Below is a small trained network, with its code and all its weights. Each question gives an input and a class and asks what happens when units are switched off, that is, made to give their printed mean instead of their output.

import numpy as np


def w(rows, s, z=0):
    codes = np.array(rows[::2]) - 128.0
    scale = np.full(codes.shape[1], s)
    scale[-1] = z or s
    return codes * scale


def norm(h):
    return h / np.sqrt((h * h).mean(-1, keepdims=True) + 1e-5)


def f(y):
    return y / 2 * (1 + np.tanh(0.7978845608 * (y + 0.044715 * y**3)))


def log_softmax(a):
    a = a - a.max(-1, keepdims=True)
    return a - np.log(np.exp(a).sum(-1, keepdims=True))


def net(x, mask):
    res = np.array(x, float).reshape(1, 8) / 4 @ E
    u = 0
    for l in range(3):
        y = f(norm(res) @ A[l][:, :-1].T + A[l][:, -1])
        res = res + np.where(mask[u : u + 9], y, B[l][:, -1]) @ B[l][:, :-1]
        u += 9
    return log_softmax(norm(res)[-1] @ U[:, :-1].T + U[:, -1])


A, B = {}, {}
E = w([
[132,252,97,181,126,131,147,75,82,107,138],'x0',
[128,126,127,131,126,126,127,127,129,127,129],'x1',
[128,131,130,126,129,129,130,129,129,129,126],'x2',
[52,204,153,41,111,40,48,175,141,106,162],'x3',
[128,127,133,129,128,129,128,127,126,130,131],'x4',
[147,121,127,65,44,160,165,107,138,58,198],'x5',
[130,131,128,127,127,127,130,128,130,129,128],'x6',
[130,129,129,128,128,128,128,127,128,128,128],'x7',
],0.002)
A[0] = w([
[122,90,99,161,184,181,139,132,131,170,104,109],'L0N1',
[119,100,68,111,132,144,121,134,120,125,107,147],'L0N2',
[119,148,176,140,111,117,163,127,141,129,121,125],'L0N3',
[68,91,254,17,93,76,39,204,150,115,89,2],'L0N4',
[193,124,124,130,41,130,215,95,153,96,160,84],'L0N5',
[138,177,190,205,180,125,141,95,68,181,81,51],'L0N6',
[125,103,99,129,151,113,131,111,118,99,128,131],'L0N7',
[170,202,133,239,91,188,208,47,64,119,112,15],'L0N8',
[123,135,136,114,106,118,96,131,112,140,102,59],'L0N9',
],0.0022,0.00098)
B[0] = w([
[145,151,150,195,91,72,133,144,145,138,97,153],'L0N1',
[126,125,194,142,136,120,147,106,146,122,157,137],'L0N2',
[146,130,85,123,132,146,78,120,115,130,135,127],'L0N3',
[141,101,3,143,188,115,138,99,141,103,210,251],'L0N4',
[136,132,129,71,129,208,111,112,63,116,141,172],'L0N5',
[114,81,60,179,121,124,85,142,174,81,83,156],'L0N6',
[132,122,152,136,113,142,121,154,140,124,119,129],'L0N7',
[144,60,52,64,245,146,119,131,172,65,189,214],'L0N8',
[126,129,114,109,145,121,122,136,151,139,155,114],'L0N9',
],0.0023,0.0018)
A[1] = w([
[160,79,138,110,147,128,158,143,164,107,150,144],'L1N1',
[126,118,119,129,152,134,129,126,118,114,134,116],'L1N2',
[91,253,141,126,96,110,123,127,107,127,117,62],'L1N3',
[113,135,107,156,198,111,98,123,148,133,120,165],'L1N4',
[129,191,120,162,135,101,115,110,113,130,94,74],'L1N5',
[73,168,136,143,186,42,67,159,133,155,110,74],'L1N6',
[159,89,104,209,190,150,139,120,144,160,58,93],'L1N7',
[120,113,188,170,128,123,123,169,119,214,47,6],'L1N8',
[171,89,153,138,80,176,183,106,114,100,130,85],'L1N9',
],0.0042,0.0012)
B[1] = w([
[105,210,172,150,80,142,122,91,70,132,75,193],'L1N1',
[144,156,135,89,109,123,123,134,119,138,124,139],'L1N2',
[131,124,246,155,90,115,71,101,71,99,125,184],'L1N3',
[126,124,131,141,145,99,111,156,97,161,77,193],'L1N4',
[62,98,98,132,89,176,100,146,92,110,76,148],'L1N5',
[149,103,110,132,175,250,148,130,117,154,49,246],'L1N6',
[133,168,144,132,84,38,134,136,134,106,192,251],'L1N7',
[175,113,165,43,109,126,136,55,117,70,251,164],'L1N8',
[106,129,157,99,157,169,76,155,119,168,53,202],'L1N9',
],0.0031,0.0028)
A[2] = w([
[101,111,83,33,93,85,178,169,231,91,217,72],'L2N1',
[163,101,112,145,79,196,208,66,124,94,202,137],'L2N2',
[121,188,56,206,160,23,124,137,111,131,121,54],'L2N3',
[50,157,138,76,44,36,90,134,140,52,218,133],'L2N4',
[100,65,51,124,219,151,139,208,189,237,68,98],'L2N5',
[177,99,184,131,81,162,190,152,135,197,63,121],'L2N6',
[126,129,198,54,90,197,132,131,144,122,143,131],'L2N7',
[118,47,196,92,66,199,171,159,176,180,22,5],'L2N8',
[171,93,236,137,102,3,177,136,174,168,199,8],'L2N9',
],0.0032,0.002)
B[2] = w([
[118,92,80,178,172,235,139,172,77,191,3,215],'L2N1',
[106,161,129,50,164,108,95,139,134,116,131,215],'L2N2',
[125,127,53,182,105,59,143,135,219,194,92,168],'L2N3',
[141,73,161,201,91,133,205,141,154,154,149,252],'L2N4',
[114,152,199,64,129,58,173,136,181,73,235,231],'L2N5',
[76,109,114,110,64,97,63,140,140,160,118,182],'L2N6',
[153,120,72,194,141,58,135,111,159,147,123,233],'L2N7',
[66,202,50,164,62,94,67,127,143,189,207,195],'L2N8',
[203,83,181,57,131,156,61,58,113,64,26,194],'L2N9',
],0.0034,0.0019)
U = w([
[232,30,227,80,108,71,66,58,141,111,54,254],'0',
[66,114,189,21,231,61,131,195,194,127,217,223],'1',
[72,135,62,87,7,136,27,111,153,227,158,209],'2',
[107,2,96,180,116,215,235,213,142,183,102,42],'3',
[173,155,35,245,184,20,156,108,177,139,75,126],'4',
[46,186,191,184,184,169,32,150,43,126,13,38],'5',
[176,206,56,40,195,213,152,67,96,65,170,104],'6',
[121,163,248,209,34,125,191,101,77,63,220,37],'7',
],0.0074,0.00042)

Each question gives the input, the list of numbers given to net, and the class t.
The units are the neurons (one row each of A and B). Each row of codes is followed by its name. A weight is (code - 128) times the scale printed after its matrix; where a second scale follows, it is the last column's (A, B and U).
mask holds one flag per neuron, layer by layer. A switched-off neuron (its flag False) gives its mean, the last column of its row in B, instead of its output. The means were averaged over made-up inputs and are rounded, as every weight is.
A unit's drop is (log p(t) with every unit on - log p(t) with that unit switched off) / (log p(t) with every unit on - log p(t) with every unit switched off).
The circuit of an input: a set's keep is (log p(t) with only the set's units on - log p(t) with every unit switched off) / (log p(t) with every unit on - log p(t) with every unit switched off). Starting from the 12 units with the biggest drops (on a tie, the unit counted first), units are removed one at a time, each time the one whose removal leaves the highest keep (on an exact tie, the one counted first), for as long as the keep stays at least 0.8.
circuit, biggest first: the units of the circuit, biggest drop first
most important unit: the unit with the biggest drop
k most important neurons: the k neurons with the biggest drops, biggest first
top k neurons in layer l: the k neurons of layer l with the biggest drops, biggest first
drop when u is switched off: that unit's drop, to one decimal
input [-2,-4,8,1,8,2,-6,1], class 3: most important unit : L1N6
input [5,-8,5,4,0,5,6,-1], class 7: 2 most important neurons : (L1N3; L2N4)
input [-1,4,-8,-3,-3,6,2,5], class 2: circuit, biggest first : (L1N9; L2N8)
input [-6,-8,2,-8,-8,0,-8,5], class 0: circuit, biggest first : (L1N7; L1N6; L2N9)
input [-1,6,3,-3,-7,-7,-3,-3], class 0: circuit, biggest first : (L1N8; L2N9; L1N7)
input [8,4,-3,5,-8,1,0,-7], class 7: top 3 neurons in layer 1 : (L1N3; L1N9; L1N1)
input [-6,-4,-2,-1,5,-7,5,3], class 0: circuit, biggest first : (L1N8; L1N7; L2N9)
input [-1,-4,1,-3,-6,-4,0,2], class 0: 3 most important neurons : (L2N9; L1N8; L0N4)
input [-7,-6,-1,4,-6,1,-2,-3], class 3: 2 most important neurons : (L2N1; L1N9)
input [-7,-3,-7,-8,0,1,1,-6], class 2: top 2 neurons in layer 2 : (L2N8; L2N6)
input [-5,-1,-7,2,-1,-6,-1,2], class 1: 2 most important neurons : (L1N6; L2N5)
input [0,8,-1,2,4,2,7,-2], class 3: top 2 neurons in layer 2 : (L2N4; L2N1)
input [1,0,-1,3,-1,2,4,2], class 7: 2 most important neurons : (L1N3; L0N8)
input [-4,3,3,1,-3,3,-3,-1], class 3: 2 most important neurons : (L1N6; L0N4)
input [-1,6,7,-8,-3,4,-6,6], class 2: most important unit : L1N9
input [0,2,-8,-6,4,-3,4,-4], class 0: 3 most important neurons : (L2N9; L0N4; L1N7)
input [-4,0,8,-2,-2,-6,-2,-8], class 0: 2 most important neurons : (L1N8; L2N9)
input [-2,-4,-5,2,2,-5,-8,-1], class 1: 2 most important neurons : (L2N5; L1N6)
input [-6,-5,-1,-2,3,-6,-1,0], class 0: 2 most important neurons : (L1N8; L2N9)
input [8,-1,-5,8,2,6,2,-6], class 7: most important neuron : (L2N4)
input [1,1,-3,4,-1,-1,1,4], class 5: top 2 neurons in layer 0 : (L0N8; L0N6)
input [-5,8,-8,2,-6,-7,-8,-3], class 1: 2 most important neurons : (L1N6; L2N5)
input [2,3,-5,-2,8,7,2,4], class 6: top 2 neurons in layer 0 : (L0N8; L0N5)
input [2,-6,2,-6,-1,4,-3,-2], class 6: drop when L0N8 is switched off : 1.9
